Below is a small trained network, with its code and all its weights. Each question gives an input and a class and asks what happens when units are switched off, that is, made to give their printed mean instead of their output.

import numpy as np


def w(rows, s, z=0):
    codes = np.array(rows[::2]) - 128.0
    scale = np.full(codes.shape[1], s)
    scale[-1] = z or s
    return codes * scale


def f(y):
    return y / 2 * (1 + np.tanh(0.7978845608 * (y + 0.044715 * y**3)))


def log_softmax(a):
    a = a - a.max(-1, keepdims=True)
    return a - np.log(np.exp(a).sum(-1, keepdims=True))


def net(x, mask):
    res = np.array(x, float).reshape(1, 3) / 4 @ E
    y = f(res @ A[0][:, :-1].T + A[0][:, -1])
    res = res + np.where(mask, y, B[0][:, -1]) @ B[0][:, :-1]
    return log_softmax(res[-1] @ U[:, :-1].T + U[:, -1])


A, B = {}, {}
E = w([
[223,188,95,100,103,172,147,136,241,116,122],'x0',
[142,136,59,174,65,84,96,55,124,107,171],'x1',
[47,28,146,134,25,139,124,162,251,44,186],'x2',
],0.011)
A[0] = w([
[232,116,98,105,154,191,99,145,76,153,112,93],'neuron 1',
[167,150,136,49,171,97,137,149,42,197,76,121],'neuron 2',
[201,176,22,94,97,175,131,120,221,105,107,124],'neuron 3',
[154,89,117,101,95,89,173,174,111,154,168,246],'neuron 4',
[135,154,76,140,123,126,124,1,86,189,71,96],'neuron 5',
[99,178,241,73,195,143,125,170,165,99,77,93],'neuron 6',
[132,179,32,211,50,104,80,52,128,95,160,120],'neuron 7',
[85,93,154,60,73,160,135,165,139,84,153,97],'neuron 8',
[152,147,139,114,99,195,231,84,240,121,116,113],'neuron 9',
[174,211,140,108,249,116,201,47,94,213,75,143],'neuron 10',
[105,134,217,97,63,201,255,251,80,92,63,130],'neuron 11',
[96,55,190,44,184,178,165,218,116,235,132,105],'neuron 12',
[153,51,146,158,116,121,48,129,14,74,108,93],'neuron 13',
[47,84,170,179,179,100,130,115,92,158,133,105],'neuron 14',
[137,221,110,70,112,171,136,175,196,179,165,94],'neuron 15',
[70,64,145,185,161,76,138,161,78,139,121,154],'neuron 16',
[141,79,25,200,62,58,123,64,44,96,187,158],'neuron 17',
[82,23,182,137,100,110,119,62,79,214,122,112],'neuron 18',
[85,66,141,70,119,128,106,185,185,133,143,135],'neuron 19',
[153,182,174,99,252,76,149,54,152,166,143,88],'neuron 20',
[199,157,102,106,88,114,178,143,183,126,82,105],'neuron 21',
[217,118,45,85,170,151,168,131,195,87,96,144],'neuron 22',
[84,69,180,126,102,112,148,84,73,135,97,109],'neuron 23',
[60,133,115,133,34,92,28,30,213,80,156,130],'neuron 24',
[70,128,170,110,195,149,193,254,180,163,91,154],'neuron 25',
[96,63,213,125,114,158,205,125,165,88,182,100],'neuron 26',
],0.0075,0.012)
B[0] = w([
[115,60,129,125,100,95,172,100,171,98,128,164],'neuron 1',
[92,96,128,68,103,85,153,64,151,94,88,209],'neuron 2',
[81,170,160,164,161,196,188,151,90,92,157,216],'neuron 3',
[26,254,137,7,188,113,23,91,81,131,156,223],'neuron 4',
[76,121,87,156,99,25,137,87,166,98,99,182],'neuron 5',
[166,163,83,222,156,71,226,112,195,164,131,165],'neuron 6',
[142,170,50,176,166,85,179,94,166,227,173,195],'neuron 7',
[91,87,113,151,67,99,112,80,176,113,50,179],'neuron 8',
[86,135,177,176,110,130,139,127,121,91,148,196],'neuron 9',
[68,128,134,104,117,149,100,103,130,93,54,253],'neuron 10',
[170,180,66,129,174,92,150,131,159,176,150,191],'neuron 11',
[159,148,69,185,176,97,176,168,109,170,138,188],'neuron 12',
[112,86,154,233,134,151,184,148,128,100,142,166],'neuron 13',
[126,99,161,178,69,180,191,187,103,91,175,179],'neuron 14',
[99,120,122,192,89,153,173,168,84,89,139,167],'neuron 15',
[74,156,193,155,91,145,118,162,103,123,178,199],'neuron 16',
[137,205,98,162,182,112,115,173,154,149,178,215],'neuron 17',
[114,175,155,179,113,169,193,131,122,96,170,181],'neuron 18',
[110,72,101,54,94,86,91,82,147,86,93,195],'neuron 19',
[128,91,126,189,119,77,154,71,180,87,85,171],'neuron 20',
[111,96,128,147,61,180,172,144,109,114,193,170],'neuron 21',
[116,168,207,151,114,164,134,169,102,104,190,197],'neuron 22',
[124,98,194,182,51,168,167,160,134,96,144,164],'neuron 23',
[79,96,94,136,143,95,92,77,154,155,95,223],'neuron 24',
[156,211,80,170,236,97,145,127,92,190,121,202],'neuron 25',
[103,92,106,133,91,81,103,48,198,71,90,189],'neuron 26',
],0.0083,0.014)
U = w([
[144,148,52,183,174,104,157,128,145,248,148,77],'0',
[109,76,123,121,89,101,118,73,161,89,64,88],'1',
[115,119,223,179,88,192,172,170,97,111,182,99],'2',
[102,184,151,27,183,145,38,127,77,171,155,254],'3',
[209,24,79,112,98,185,87,191,94,104,106,83],'4',
[213,48,193,99,104,147,120,166,156,191,121,67],'5',
],0.013,0.01)

Each question gives the input, the list of numbers given to net, and the class t.
The units are the neurons (one row each of A and B). Each row of codes is followed by its name. A weight is (code - 128) times the scale printed after its matrix; where a second scale follows, it is the last column's (A, B and U).
mask holds one flag per neuron, in row order. A switched-off neuron (its flag False) gives its mean, the last column of its row in B, instead of its output. The means were averaged over made-up inputs and are rounded, as every weight is.
A unit's drop is (log p(t) with every unit on - log p(t) with that unit switched off) / (log p(t) with every unit on - log p(t) with every unit switched off).
The circuit of an input: a set's keep is (log p(t) with only the set's units on - log p(t) with every unit switched off) / (log p(t) with every unit on - log p(t) with every unit switched off). Starting from the 12 units with the biggest drops (on a tie, the unit counted first), units are removed one at a time, each time the one whose removal leaves the highest keep (on an exact tie, the one counted first), for as long as the keep stays at least 0.8.
units of the circuit, in order: the units of the circuit, biggest drop first
unit that matters most: the unit with the biggest drop
k most important neurons: the k neurons with the biggest drops, biggest first
drop of u: that unit's drop, to one decimal
input [5,5,4], class 0: units of the circuit, in order => (neuron 7)
input [5,4,-1], class 2: units of the circuit, in order => (neuron 3; neuron 22)
input [-7,-8,-4], class 0: 3 most important neurons => (neuron 12; neuron 25; neuron 11)
input [2,-6,7], class 1: 4 most important neurons => (neuron 19; neuron 26; neuron 8; neuron 7)
input [-4,3,1], class 2: 2 most important neurons => (neuron 25; neuron 11)
input [8,4,6], class 2: 2 most important neurons => (neuron 3; neuron 22)
input [-2,7,-8], class 1: 4 most important neurons => (neuron 10; neuron 2; neuron 5; neuron 25)
input [-3,-6,8], class 1: 3 most important neurons => (neuron 26; neuron 19; neuron 8)
input [-7,-7,-6], class 0: 3 most important neurons => (neuron 12; neuron 25; neuron 6)
input [2,-4,1], class 0: 4 most important neurons => (neuron 6; neuron 10; neuron 25; neuron 11)
input [-3,-5,-6], class 1: 2 most important neurons => (neuron 10; neuron 2)
input [0,8,7], class 0: 2 most important neurons => (neuron 7; neuron 17)
input [-8,-7,-6], class 2: 2 most important neurons => (neuron 14; neuron 16)
input [-6,-7,-8], class 1: units of the circuit, in order => (neuron 2)
input [8,3,-8], class 1: 2 most important neurons => (neuron 10; neuron 5)
input [-6,5,-5], class 2: drop of neuron 6 => 0.1
input [5,-1,-7], class 1: drop of neuron 14 => 0.0
input [1,5,1], class 0: drop of neuron 7 => 0.9
input [-6,5,5], class 2: drop of neuron 3 => -0.1
input [-3,-3,-1], class 3: unit that matters most => neuron 7
